Below is a small trained network, with its code and all its weights. Each question gives an input and a target symbol and asks what happens when units are switched off, that is, made to give their printed mean instead of their output.

import numpy as np


def w(rows, s, z=0):
    codes = np.array(rows[::2]) - 128.0
    scale = np.full(codes.shape[1], s)
    scale[-1] = z or s
    return codes * scale


def softmax(a):
    e = np.exp(a - a.max(-1, keepdims=True))
    return e / e.sum(-1, keepdims=True)


def log_softmax(a):
    a = a - a.max(-1, keepdims=True)
    return a - np.log(np.exp(a).sum(-1, keepdims=True))


def net(x, mask):
    ids = ['αγδεζημπστφψω'.index(c) for c in x.split()]
    T = len(ids)
    res = E[ids] + P[:T]
    u = 0
    for l in range(2):
        r = res
        for j in range(3):
            rows = slice(4 * j, 4 * j + 4)
            q, k, v = (r @ M[l][rows].T for M in (Q, K, V))
            z = softmax(np.where(np.tri(T) > 0, q @ k.T / 4**0.5, -1e9)) @ v
            o = O[l][rows]
            res = res + np.where(mask[u + j], z, o[:, -1]) @ o[:, :-1]
        u += 3
    return log_softmax(res[-1] @ U[:, :-1].T + U[:, -1])


Q, K, V, O = {}, {}, {}, {}
E = w([
[157,160,108,141,171,135,109,78,93,109],'α',
[139,136,128,172,129,205,55,134,157,88],'γ',
[137,157,161,49,72,109,104,83,136,100],'δ',
[196,117,95,89,143,120,49,150,104,120],'ε',
[215,135,95,188,93,106,94,119,156,92],'ζ',
[202,122,112,106,58,133,124,213,208,97],'η',
[194,174,144,135,69,161,77,108,65,167],'μ',
[214,163,167,132,134,121,110,86,164,55],'π',
[148,128,104,147,159,114,139,72,239,6],'σ',
[143,181,143,168,95,188,159,110,171,98],'τ',
[117,154,132,69,157,224,136,110,125,118],'φ',
[215,151,82,139,160,161,164,172,121,138],'ψ',
[105,127,67,132,96,132,93,87,143,113],'ω',
],0.015)
P = w([
[143,195,93,127,126,145,88,145,127,76],'0',
[110,102,129,130,123,123,137,103,107,138],'1',
[129,250,73,120,120,107,89,138,199,91],'2',
[117,130,97,113,93,132,144,129,79,53],'3',
[201,80,132,90,159,199,74,69,182,150],'4',
[118,93,135,149,106,143,139,130,80,89],'5',
[124,217,60,63,102,145,71,90,193,157],'6',
[107,85,153,148,122,124,139,104,110,150],'7',
[223,179,154,80,111,219,46,62,214,125],'8',
[120,104,127,136,83,150,143,142,53,36],'9',
[239,65,173,92,163,190,93,72,180,135],'10',
[102,74,166,158,123,124,142,114,102,148],'11',
[170,190,127,91,105,161,64,81,181,147],'12',
[98,66,177,152,125,119,145,112,100,158],'13',
],0.02)
Q[0] = w([
[166,21,120,120,133,55,118,168,152,164],'L0H0',
[157,139,152,137,149,160,41,1,174,142],'L0H0',
[53,84,161,154,164,132,253,176,111,218],'L0H0',
[58,151,126,133,149,74,58,171,149,150],'L0H0',
[204,244,79,148,131,180,46,117,121,111],'L0H1',
[93,218,116,116,90,136,163,164,172,99],'L0H1',
[41,217,58,73,136,86,126,180,114,76],'L0H1',
[233,206,155,186,103,136,68,111,80,109],'L0H1',
[80,97,96,110,80,99,121,106,126,128],'L0H2',
[155,61,176,116,108,135,141,125,143,146],'L0H2',
[108,123,147,122,198,98,158,149,138,142],'L0H2',
[93,168,158,113,131,122,114,183,110,118],'L0H2',
],0.012)
K[0] = w([
[160,77,112,133,144,22,100,192,169,190],'L0H0',
[78,139,199,160,143,54,28,1,109,114],'L0H0',
[116,193,135,98,184,175,222,190,192,210],'L0H0',
[163,220,48,63,132,121,56,114,177,107],'L0H0',
[106,68,110,126,92,141,155,145,59,51],'L0H1',
[152,178,99,118,68,171,160,130,145,63],'L0H1',
[173,234,10,57,103,185,77,100,100,52],'L0H1',
[162,35,196,160,125,158,145,127,47,81],'L0H1',
[91,111,98,88,100,91,150,98,131,131],'L0H2',
[110,106,182,142,139,91,137,155,153,180],'L0H2',
[117,166,133,144,163,119,115,112,162,178],'L0H2',
[152,184,129,84,101,118,117,155,136,125],'L0H2',
],0.011)
V[0] = w([
[90,166,218,101,98,185,176,187,176,120],'L0H0',
[106,142,144,119,177,163,189,95,96,137],'L0H0',
[107,117,141,125,115,78,48,90,146,98],'L0H0',
[66,177,149,147,95,178,80,72,111,122],'L0H0',
[161,201,60,254,153,154,94,89,127,130],'L0H1',
[47,63,150,154,219,75,199,69,111,74],'L0H1',
[27,109,56,192,39,133,138,132,145,167],'L0H1',
[97,81,61,92,206,217,54,154,146,124],'L0H1',
[145,96,160,160,129,113,67,122,151,163],'L0H2',
[128,33,164,103,78,161,139,81,128,111],'L0H2',
[121,236,74,55,115,116,74,115,151,121],'L0H2',
[87,93,129,124,71,129,121,109,86,136],'L0H2',
],0.0099)
O[0] = w([
[106,140,130,135,118,172,182,141,165,153,55],'L0H0',
[110,152,131,129,140,163,140,83,101,147,91],'L0H0',
[101,122,189,114,89,72,85,144,148,88,198],'L0H0',
[43,137,178,114,120,155,109,137,110,107,211],'L0H0',
[114,128,30,125,185,118,101,62,89,94,254],'L0H1',
[176,161,193,212,216,114,112,159,113,131,56],'L0H1',
[28,95,132,191,69,157,9,141,105,90,48],'L0H1',
[67,127,145,42,219,103,105,193,126,81,122],'L0H1',
[85,129,84,118,139,149,125,80,126,156,99],'L0H2',
[139,114,132,51,178,115,141,127,135,133,174],'L0H2',
[183,176,162,183,111,147,107,144,86,114,233],'L0H2',
[129,135,102,100,194,105,174,138,120,117,95],'L0H2',
],0.011,0.0063)
Q[1] = w([
[146,90,133,127,124,84,146,119,99,150],'L1H0',
[141,118,130,106,142,168,101,116,161,113],'L1H0',
[145,252,110,116,102,117,116,124,175,101],'L1H0',
[158,113,167,114,139,185,121,78,174,105],'L1H0',
[98,162,86,163,127,109,171,173,138,128],'L1H1',
[126,216,126,150,121,141,111,137,126,120],'L1H1',
[141,127,103,143,86,132,110,117,128,132],'L1H1',
[135,176,115,47,113,102,105,117,139,99],'L1H1',
[168,108,139,97,155,194,77,110,186,108],'L1H2',
[142,113,140,152,107,86,146,116,151,118],'L1H2',
[116,209,116,124,123,125,136,129,134,112],'L1H2',
[145,156,102,126,108,112,91,145,173,118],'L1H2',
],0.014)
K[1] = w([
[136,156,118,114,138,91,106,103,146,161],'L1H0',
[105,64,130,130,140,125,148,149,84,128],'L1H0',
[159,117,131,125,105,135,167,135,80,51],'L1H0',
[109,33,162,157,140,103,189,115,104,146],'L1H0',
[155,191,121,96,113,127,109,106,178,87],'L1H1',
[155,172,119,130,120,168,128,138,91,77],'L1H1',
[140,106,115,144,89,130,118,143,113,119],'L1H1',
[134,77,149,127,123,127,170,140,101,75],'L1H1',
[113,46,152,140,148,164,145,174,5,186],'L1H2',
[142,106,155,148,117,98,156,103,150,116],'L1H2',
[153,148,129,119,120,177,140,117,101,64],'L1H2',
[152,67,125,131,117,129,134,145,111,76],'L1H2',
],0.013)
V[1] = w([
[141,208,104,179,179,199,113,159,190,100],'L1H0',
[116,70,163,187,191,58,130,128,52,176],'L1H0',
[91,255,207,97,84,157,104,79,83,179],'L1H0',
[125,114,170,146,100,71,113,192,219,118],'L1H0',
[177,146,150,82,109,161,119,132,105,220],'L1H1',
[149,95,85,198,157,220,164,168,95,154],'L1H1',
[97,130,116,71,126,138,59,194,46,200],'L1H1',
[209,218,117,97,132,99,89,125,159,107],'L1H1',
[154,159,139,149,108,86,170,68,222,59],'L1H2',
[128,31,162,151,135,84,185,101,120,116],'L1H2',
[136,121,82,117,102,145,101,189,161,156],'L1H2',
[130,79,179,84,111,154,143,114,81,132],'L1H2',
],0.0089)
O[1] = w([
[182,105,88,144,119,114,61,215,150,209,146],'L1H0',
[115,209,113,120,79,69,154,109,164,64,1],'L1H0',
[157,165,115,149,153,254,135,152,180,84,156],'L1H0',
[115,170,145,105,117,134,67,85,119,160,41],'L1H0',
[170,114,146,78,86,132,149,176,54,140,77],'L1H1',
[101,98,85,170,126,111,171,193,91,176,71],'L1H1',
[124,185,124,74,122,183,118,197,121,121,114],'L1H1',
[139,106,172,118,136,122,196,104,153,80,231],'L1H1',
[93,210,92,124,115,112,99,163,136,156,169],'L1H2',
[164,125,81,149,136,184,119,193,160,73,45],'L1H2',
[104,90,144,134,139,66,178,113,166,115,105],'L1H2',
[126,93,108,149,158,174,132,124,95,92,125],'L1H2',
],0.01,0.015)
U = w([
[122,165,245,188,216,67,90,146,87,164,124],'α',
[33,123,204,187,71,111,59,190,61,8,184],'γ',
[107,175,154,4,125,95,157,134,109,103,118],'δ',
[145,108,202,86,169,129,103,227,140,119,106],'ε',
[124,78,88,211,94,165,77,112,134,138,116],'ζ',
[87,79,85,79,88,77,186,187,160,122,206],'η',
[114,111,152,90,33,144,92,101,84,184,131],'μ',
[161,232,82,166,120,92,150,167,54,15,195],'π',
[89,121,58,127,119,87,132,38,107,105,111],'σ',
[81,124,254,178,62,177,145,136,182,137,132],'τ',
[85,129,51,97,118,186,182,98,64,91,129],'φ',
[223,139,94,68,184,150,185,36,198,249,9],'ψ',
[65,148,57,25,218,134,105,124,201,185,112],'ω',
],0.0051,0.012)

Each question gives the input, a string of symbols that net reads in full, and the target symbol t.
The units are the heads (4 rows each of Q, K, V and O). Each row of codes is followed by its name. A weight is (code - 128) times the scale printed after its matrix; where a second scale follows, it is the last column's (O and U).
mask holds one flag per head, layer by layer. A switched-off head (its flag False) gives its mean, the last column of its rows in O, instead of its output. The means were averaged over made-up inputs and are rounded, as every weight is.
A unit's drop is (log p(t) with every unit on - log p(t) with that unit switched off) / (log p(t) with every unit on - log p(t) with every unit switched off).
The circuit of an input: a set's keep is (log p(t) with only the set's units on - log p(t) with every unit switched off) / (log p(t) with every unit on - log p(t) with every unit switched off). Starting from all 6 units, units are removed one at a time, each time the one whose removal leaves the highest keep (on an exact tie, the one counted first), for as long as the keep stays at least 0.8.
units of the circuit, in order: the units of the circuit, biggest drop first
unit that matters most: the unit with the biggest drop
which heads matter: for each layer, one digit per head in row order, 1 if its drop is at least 0.15 and else 0, layers parted by /
input η α ω, target μ: units of the circuit, in order : (L1H0 L0H1 L0H0)
input ψ τ δ ε φ π φ ζ π ζ ψ π ψ, target σ: units of the circuit, in order : (L1H0 L0H1 L1H1)
input τ σ ω η τ α π π σ, target π: which heads matter : 010 / 100
input π α α ζ ψ τ, target τ: unit that matters most : L0H0
input ε ζ μ ψ ψ ψ ω π π π π α σ γ, target γ: units of the circuit, in order : (L0H1 L1H0)
input ε π δ, target δ: units of the circuit, in order : (L0H1 L1H1 L0H2 L1H2)
input ψ π η π π ε η α ε π ε, target π: which heads matter : 010 / 100
input φ π τ δ μ π ψ δ π ψ π α π, target η: units of the circuit, in order : (L0H0 L1H1 L1H0)
input φ ζ δ ψ φ η γ α π γ π γ ω, target ω: which heads matter : 011 / 010
input ψ ψ φ π τ ψ η μ μ δ α η, target η: units of the circuit, in order : (L0H0 L1H2 L0H1 L0H2)
input σ ζ δ π α φ τ μ, target μ: units of the circuit, in order : (L0H1 L1H1)
input δ ζ π γ ω π π γ φ ψ γ π τ μ, target μ: which heads matter : 010 / 010
input ψ μ γ, target η: units of the circuit, in order : (L0H1 L0H0 L1H0 L1H1)
input ε φ α ε δ σ δ μ δ ω ψ, target φ: unit that matters most : L1H0
input α ψ α, target π: units of the circuit, in order : (L0H2 L0H1)
input τ ψ τ, target ζ: which heads matter : 011 / 100
input ζ ε π τ ψ ω ψ ω φ ψ ω π, target π: which heads matter : 010 / 101
input δ ω ζ δ ω ζ α ζ ε, target σ: which heads matter : 010 / 100
input α ε σ α σ α τ σ ζ π ψ ζ ε, target ψ: which heads matter : 010 / 000
input ε ζ μ τ, target τ: unit that matters most : L0H2
input φ π π π π η α φ σ, target μ: which heads matter : 110 / 100
input ω α φ γ ε α ζ, target ω: units of the circuit, in order : (L0H1 L1H1)
input π π ε μ μ φ δ π φ τ ψ ω φ α, target α: which heads matter : 010 / 000
input η α ψ, target μ: which heads matter : 011 / 100
input γ σ π ζ σ σ γ ψ, target ψ: which heads matter : 100 / 000
input γ π α ζ ε σ π π ε γ γ τ μ, target ω: units of the circuit, in order : (L1H1 L0H1)
input φ π ψ γ η α σ μ α π μ, target φ: which heads matter : 001 / 100
input α τ π α τ σ α ψ ε μ α σ γ σ, target σ: which heads matter : 001 / 110
